Here is a tiny trained network, its code and every weight. The questions are about switching its units off for an input and a class, where a switched-off unit gives its printed mean instead of its output.

import numpy as np


def w(rows, s, z=0):
    codes = np.array(rows[::2]) - 128.0
    scale = np.full(codes.shape[1], s)
    scale[-1] = z or s
    return codes * scale


def norm(h):
    return h / np.sqrt((h * h).mean(-1, keepdims=True) + 1e-5)


def f(y):
    return np.maximum(y, 0)


def log_softmax(a):
    a = a - a.max(-1, keepdims=True)
    return a - np.log(np.exp(a).sum(-1, keepdims=True))


def net(x, mask):
    res = np.array(x, float).reshape(1, 7) / 4 @ E
    u = 0
    for l in range(2):
        y = f(norm(res) @ A[l][:, :-1].T + A[l][:, -1])
        res = res + np.where(mask[u : u + 5], y, B[l][:, -1]) @ B[l][:, :-1]
        u += 5
    return log_softmax(norm(res)[-1] @ U[:, :-1].T + U[:, -1])


A, B = {}, {}
E = w([
[94,51,156,94],'x0',
[115,109,24,63],'x1',
[214,140,113,81],'x2',
[107,116,213,63],'x3',
[231,214,121,135],'x4',
[131,1,112,127],'x5',
[113,51,102,105],'x6',
],0.0076)
A[0] = w([
[189,169,9,155,135],'L0N0',
[192,150,31,202,14],'L0N1',
[122,122,29,43,43],'L0N2',
[99,6,153,98,4],'L0N3',
[169,188,2,138,45],'L0N4',
],0.0069,0.0031)
B[0] = w([
[75,217,2,90,254],'L0N0',
[119,132,100,109,198],'L0N1',
[161,169,106,153,200],'L0N2',
[77,130,96,54,223],'L0N3',
[101,141,105,79,221],'L0N4',
],0.0097,0.0036)
A[1] = w([
[154,58,90,236,85],'L1N0',
[255,10,143,102,191],'L1N1',
[79,204,184,90,43],'L1N2',
[76,190,203,97,71],'L1N3',
[132,36,122,136,4],'L1N4',
],0.0087,0.0031)
B[1] = w([
[108,190,115,139,170],'L1N0',
[182,50,71,92,255],'L1N1',
[255,149,216,54,213],'L1N2',
[166,49,191,65,224],'L1N3',
[130,29,125,113,182],'L1N4',
],0.007,0.0032)
U = w([
[124,166,128,186,109],'0',
[61,119,136,186,90],'1',
[134,135,116,151,9],'2',
[180,85,90,112,113],'3',
[42,23,112,103,142],'4',
[146,128,209,71,174],'5',
[122,207,8,88,189],'6',
[181,225,160,141,82],'7',
],0.018,0.011)

Each question gives the input, the list of numbers given to net, and the class t.
The units are the neurons (one row each of A and B). Each row of codes is followed by its name. A weight is (code - 128) times the scale printed after its matrix; where a second scale follows, it is the last column's (A, B and U).
mask holds one flag per neuron, layer by layer. A switched-off neuron (its flag False) gives its mean, the last column of its row in B, instead of its output. The means were averaged over made-up inputs and are rounded, as every weight is.
A unit's drop is (log p(t) with every unit on - log p(t) with that unit switched off) / (log p(t) with every unit on - log p(t) with every unit switched off).
The circuit of an input: a set's keep is (log p(t) with only the set's units on - log p(t) with every unit switched off) / (log p(t) with every unit on - log p(t) with every unit switched off). Starting from all 10 units, units are removed one at a time, each time the one whose removal leaves the highest keep (on an exact tie, the one counted first), for as long as the keep stays at least 0.8.
units of the circuit, in order: the units of the circuit, biggest drop first
unit that matters most: the unit with the biggest drop
top k neurons: the k neurons with the biggest drops, biggest first
top k neurons in layer l: the k neurons of layer l with the biggest drops, biggest first
drop of u: that unit's drop, to one decimal
input [-8,1,-2,8,-7,-5,4], class 5: unit that matters most -> L1N2
input [8,-1,-5,-8,2,-2,1], class 1: units of the circuit, in order -> L1N1, L0N3, L0N4
input [-6,-1,-1,7,6,2,0], class 5: units of the circuit, in order -> L0N0, L1N3
input [-2,-2,-5,-1,-2,0,-2], class 1: top 2 neurons -> L0N3, L0N4
input [-5,0,-1,8,3,-1,-7], class 5: units of the circuit, in order -> L1N3, L0N0
input [-1,-2,3,3,0,4,-3], class 3: units of the circuit, in order -> L1N1, L0N0
input [7,-3,-4,-8,0,-6,8], class 1: top 2 neurons -> L0N0, L1N0
input [-5,3,7,6,-4,-4,-1], class 5: units of the circuit, in order -> L0N0, L1N2
input [3,-7,5,0,4,-4,8], class 3: units of the circuit, in order -> L1N1, L0N0, L0N3
input [-7,-1,-6,5,4,-2,2], class 5: top 2 neurons in layer 0 -> L0N0, L0N2
input [-7,-1,-7,0,0,3,1], class 0: top 2 neurons -> L0N0, L0N3
input [-6,5,-8,8,-2,-3,0], class 5: drop of L0N2 -> 0.0
